Below are the code and all the weights of a small trained network. Each question names an input and a target symbol and asks about switching units off, where a switched-off unit gives its printed mean instead of its output.

import numpy as np


def w(rows, s, z=0):
    codes = np.array(rows[::2]) - 128.0
    scale = np.full(codes.shape[1], s)
    scale[-1] = z or s
    return codes * scale


def f(y):
    return y / 2 * (1 + np.tanh(0.7978845608 * (y + 0.044715 * y**3)))


def softmax(a):
    e = np.exp(a - a.max(-1, keepdims=True))
    return e / e.sum(-1, keepdims=True)


def log_softmax(a):
    a = a - a.max(-1, keepdims=True)
    return a - np.log(np.exp(a).sum(-1, keepdims=True))


def net(x, mask):
    ids = ['εζθλμξπσω'.index(c) for c in x.split()]
    T = len(ids)
    res = E[ids] + P[:T]
    q, k, v = (res @ M[0].T for M in (Q, K, V))
    z = softmax(np.where(np.tri(T) > 0, q @ k.T / 4**0.5, -1e9)) @ v
    res = res + np.where(mask[0], z, O[0][:, -1]) @ O[0][:, :-1]
    y = f(res @ A[0][:, :-1].T + A[0][:, -1])
    res = res + np.where(mask[1:17], y, B[0][:, -1]) @ B[0][:, :-1]
    return log_softmax(res[-1] @ U[:, :-1].T + U[:, -1])


Q, K, V, O, A, B = {}, {}, {}, {}, {}, {}
E = w([
[105,147,19],'ε',
[64,80,131],'ζ',
[83,138,61],'θ',
[104,173,27],'λ',
[192,134,167],'μ',
[121,83,91],'ξ',
[80,142,105],'π',
[121,98,198],'σ',
[149,36,253],'ω',
],0.012)
P = w([
[30,133,118],'0',
[181,153,251],'1',
[161,184,72],'2',
[103,69,76],'3',
[156,179,162],'4',
[180,163,134],'5',
[131,51,73],'6',
[144,203,112],'7',
[161,137,161],'8',
[154,89,35],'9',
[146,170,170],'10',
[167,127,186],'11',
[149,69,72],'12',
[137,152,189],'13',
],0.014)
Q[0] = w([
[120,100,166],'h1',
[45,139,214],'h1',
[254,109,23],'h1',
[48,145,223],'h1',
],0.0083)
K[0] = w([
[153,187,85],'h1',
[50,2,81],'h1',
[137,117,56],'h1',
[103,161,133],'h1',
],0.013)
V[0] = w([
[3,133,156],'h1',
[164,103,152],'h1',
[65,42,84],'h1',
[185,71,118],'h1',
],0.014)
O[0] = w([
[98,184,56,47],'h1',
[79,147,144,151],'h1',
[136,186,2,1],'h1',
[211,149,174,130],'h1',
],0.0088,0.0022)
A[0] = w([
[147,122,66,132],'n1',
[114,103,128,231],'n2',
[84,167,190,200],'n3',
[114,135,213,118],'n4',
[229,199,114,70],'n5',
[86,200,7,65],'n6',
[105,133,169,162],'n7',
[166,121,140,117],'n8',
[162,241,197,131],'n9',
[80,36,155,135],'n10',
[17,90,151,208],'n11',
[141,155,48,85],'n12',
[97,116,100,79],'n13',
[87,146,65,252],'n14',
[207,136,141,172],'n15',
[158,79,124,110],'n16',
],0.014,0.0027)
B[0] = w([
[122,124,209,152],'n1',
[129,63,21,162],'n2',
[2,131,79,189],'n3',
[123,250,151,254],'n4',
[126,102,88,177],'n5',
[66,145,130,246],'n6',
[77,115,163,172],'n7',
[155,76,181,179],'n8',
[48,95,95,251],'n9',
[174,153,72,225],'n10',
[128,44,15,174],'n11',
[207,85,69,175],'n12',
[207,103,90,139],'n13',
[210,66,189,199],'n14',
[137,105,97,234],'n15',
[182,126,77,186],'n16',
],0.0058,0.007)
U = w([
[91,49,73,255],'ε',
[172,83,107,195],'ζ',
[255,136,127,98],'θ',
[136,210,90,44],'λ',
[36,151,158,60],'μ',
[173,213,129,153],'ξ',
[136,204,91,70],'π',
[109,72,217,5],'σ',
[71,210,94,59],'ω',
],0.011,0.0031)

Each question gives the input, a string of symbols that net reads in full, and the target symbol t.
The units are the heads (4 rows each of Q, K, V and O) and the neurons (one row each of A and B). Each row of codes is followed by its name. A weight is (code - 128) times the scale printed after its matrix; where a second scale follows, it is the last column's (O, A, B and U).
mask holds one flag per unit, heads first, then neurons. A switched-off unit (its flag False) gives its mean, the last column of its rows in O or B, instead of its output. The means were averaged over made-up inputs and are rounded, as every weight is.
A unit's drop is (log p(t) with every unit on - log p(t) with that unit switched off) / (log p(t) with every unit on - log p(t) with every unit switched off).
The circuit of an input: a set's keep is (log p(t) with only the set's units on - log p(t) with every unit switched off) / (log p(t) with every unit on - log p(t) with every unit switched off). Starting from the 12 units with the biggest drops (on a tie, the unit counted first), units are removed one at a time, each time the one whose removal leaves the highest keep (on an exact tie, the one counted first), for as long as the keep stays at least 0.8.
circuit, biggest first: the units of the circuit, biggest drop first
most important unit: the unit with the biggest drop
top k neurons: the k neurons with the biggest drops, biggest first
drop when u is switched off: that unit's drop, to one decimal
input ζ μ μ μ, target θ: circuit, biggest first : n10, h1, n9
input λ μ μ, target σ: circuit, biggest first : h1
input μ μ ω ω μ μ ε λ μ μ ω, target μ: circuit, biggest first : n3, n4
input λ ε ξ, target θ: circuit, biggest first : n9, n3
input ω μ ω ω σ, target ω: circuit, biggest first : h1, n9
input ζ λ λ μ μ θ ω μ σ μ μ ξ, target θ: circuit, biggest first : n9, h1, n10
input θ ζ ω λ σ ε π θ σ λ, target ζ: top 3 neurons : n14, n12, n4
input μ μ ξ μ ε λ μ ω σ, target μ: top 2 neurons : n3, n4
input μ ω μ σ ω σ π ξ μ ω, target θ: top 2 neurons : n10, n9
input ω μ ε ω μ μ ω π, target μ: top 3 neurons : n10, n9, n16
input π μ ξ μ λ θ μ, target θ: top 2 neurons : n9, n3
input μ μ ε μ μ μ λ ε μ μ λ μ μ λ, target μ: drop when n3 is switched off : 0.2
input ω ω ζ ξ μ μ, target σ: drop when n8 is switched off : 0.2
input μ ε μ μ ζ μ π μ, target μ: most important unit : h1
input μ π ξ ε μ ε ε μ μ ω ω μ ω, target θ: drop when n3 is switched off : 0.1
